(in the rows, 128 means zero)
Each row has two labels, one from each of two sets.
[158 122 154 144 152 155 176 117 140 137 125 124 161 113 107 176 136] | Q847 + Q310
[105 143 156 105 124 147 138 119 133 115 140 132 162 118 111 181 166] | Q847 + Q119
[159 135 137 123 123 153 173 140 134 116 128 152 117 102  84 170 148] | Q847 + Q119
[252 125 137 130 118 104 118 125 130 123 111  93 178 115 124 121 155] | Q604 + Q310
[181 152 127 143 104 115 162 135 148 130 121 127 115 115 134 139 156] | Q604 + Q119
[157 151 157 121 104 118 200 129  48 127 137 142 143 119 122 182 166] | Q847 + Q119
[224 160 123 112 101 122 153  95 137 127 121 121 133 137 104 161 164] | Q604 + Q119
[192 133 147 113 102 134 179 121 149 120 146 180 153 114  95 185 154] | Q847 + Q119
[181 120 150 109 121 134 149 161 136 124 142 141 130 109 114 155 148] | Q847 + Q119
[237 131 159 119 126 114 146 123 142 151 135 105 155 118 108 169 164] | Q604 + Q310
[126 127 157 115 118 127 195 135 163 118 178 142 158 104 133 217 158] | Q847 + Q119
[204 129 142 115  78 116 173 120 149 144 116 134 110 102 112 140 156] | Q604 + Q119
[176 134 152 109 138 110 160 134 152 120 109  90 158  79 106 163 150] | Q847 + Q310
[144 145 155 117 121 170 188 125 177 143 143 184 125 124  97 166 161] | Q847 + Q119
[157 140 134 115 147 117 181 130 184 134 129 132 172 120 140 168 151] | Q847 + Q310
[219 108 144 108 137 144 151 133 153 182 127 121 173 120 105 165 144] | Q847 + Q310
[150 122 181 108 147 127 167 113 153 122 123 130 158 115 109 182 152] | Q847 + Q310
[176 139 132 133 125 105 152 108 139 131 158 146 136 111 106 149 190] | Q847 + Q119
[139 109 148 109 120 132 252 126 135 123 141 134 148  96 108 181 140] | Q847 + Q119
[136 144 142 123 110 136 175 123 158 150 127 163 132 114 129 168 155] | Q847 + Q119
[158 127 147 112 134 136 148 131 125 140 110 113 156 117 118 159 133] | Q847 + Q119
[171 143 145 118 121 104 189 115 156 106 119 151 129 109 109 165 154] | Q847 + Q119
[177 139 145 116 121 135 136 126 142 129 136 127 141 111 112 122 170] | Q847 + Q119
[224 143 164 134 109 124 161 125 144 146 117 141 125 131 118 140 160] | Q604 + Q119
[237 116 150 109 136 106 145 106 106 136 103 105 167 103 122 175 142] | Q847 + Q310
[225 159 155 125 106 133 177 122 135 154 121 120 149 132  97 176 157] | Q847 + Q119
[122 155 147 147 129 157 180 144 144 117 141 154 140  92 126 175 145] | Q847 + Q119
[182 123 154 119 131 126 171 120 150 139 130 132 142  93 103 154 147] | Q847 + Q310
[158 136 144 116 134 135 141 143 163 111 135 147 121  96  78 175 146] | Q847 + Q119
[182 151 140 115 109 105 167 124 155 143 113 135 146 115  95 155 163] | Q604 + Q119

Each row has two labels, one from each of two sets.
[ 48  95 142 124 139 131  58 110 128  77 126 142  61 170 131 118 135] | (82) + Q525
[ 78  82 123 168 179 162 112 135  99  53 111 122 122 172 131 126  89] | (82) + Q516
[ 68  24 124 146 141 159 100 217  83  58 118 116 183 184 160 139  99] | (82) + Q465
[ 47  67 133 151 139 136  45 129  99  64  94 129 103 168 114 102 126] | (82) + Q525
[179 173 142 134 152 117  79 113 123 158 126 128 165  80 166 113 166] | (82) + Q998
[ 67  95 135 133 148 137  84 125  79  69 113 135 140  56 141 107 151] | (82) + Q998
[100  42 125 155 141 146  78 140  82  94 109 114 202 165 146 123  84] | (82) + Q465
[ 77  83 131 143 143 160 144 115  98  59 103 117 196 164 135 124  86] | (82) + Q465
[ 64 100 125 106 152 125  71 130  70  30 114 132 133 117 147  98 132] | (82) + Q998
[ 69  53 116 156 123 152  81 148  88  86 127 127 168 210 133 136  79] | (82) + Q465
[ 53  23 127 148 142 126  57 182  89 114 128 104  94 139 135 122 120] | (82) + Q525
[ 41  48 132 149 156 158  65 157  72  81 107 123 111 181 131 129 149] | (82) + Q525
[ 55  74 159 144 166 143  85 161  66  79 121 133  96 172 127 157  90] | (83) + Q525
[ 44  44 134 157 148 127  68 142  73  64 123 135  84 180 138 108 123] | (82) + Q525
[ 79  68 142 137 160 124  76 151  92  84 137 140  66 152 117 130 118] | (83) + Q525
[ 62 102 126 157 144 166 132 125 119  50  75 136 106 166 122 132  89] | (82) + Q516
[113  70 150 161 148 156 139 130  82   3 106 125 133 110  98 130  67] | (82) + Q516
[ 68 108 104 154 124 163 113 137 100  61 102 142 111 177 124 132  95] | (82) + Q516
[ 79  26 120 161 149 159  85 135  80  76 104 114 174 222 130 145 102] | (82) + Q465
[ 82  37 140 137 171 141  95 139  95  75 120 125  95 170 125 143 115] | (82) + Q525
[ 57  82 134 109 144 132  59 135 112  62  92 127  71 151 149 125 130] | (82) + Q525
[ 59  45 133 141 154 125  70 146  94  69 112 135 124 162 128 112 113] | (82) + Q525
[  2  12 125 156 158 163  56 174  63  60 110 134  70 161 127 129 148] | (82) + Q525
[ 89  82 103 182 152 164 112 135  94  21 109 130 150 128 128 109 101] | (82) + Q516
[104  73 130 175 159 158 114 160  86  76  96 141 111 147  95 103  96] | (83) + Q516
[ 87  59 133 136 160 133 102 167 109  87 118 124  51 177 113 135 123] | (83) + Q525
[ 89  82 139 106 145 136  99 151 121 111 135 139  92 164 128 132 116] | (83) + Q525
[ 95 103 110 172 137 182 135 112  91  24 105 122 135 122 112 116  83] | (82) + Q516
[103  66 156 128 138 139  82 127  66  33 107 140 167  99 140  90 138] | (82) + Q998
[ 73  54 118 137 155 151  60 164  94  85 126 131 118 198 143 139  95] | (82) + Q525
[ 36  57 169 117 166 170  90 148  99 100  99 137  88 163 122 128 130] | (82) + Q525
[129 117 124 146 147 143 104 134  96  83  99 149 218  87 161 101 133] | (82) + Q998
[106  98 142 142 162 176 155 132  99  53 147 132 103 149  99 124  83] | (83) + Q516
[ 80  95 135 149 167 141  79 140  84  74 114 131 125 162 140 124 127] | (82) + Q525
[ 69  84 145 137 163 128  57 156  91  75 102 127  89 160 120 134 118] | (82) + Q525
[ 71  95 119 123 161 121  94 144  99  73 108 127  94 156 124 145 124] | (83) + Q525
[ 15  51 125 157 131 145  81 136 106  79 110 149  64 187 130 134 118] | (82) + Q525
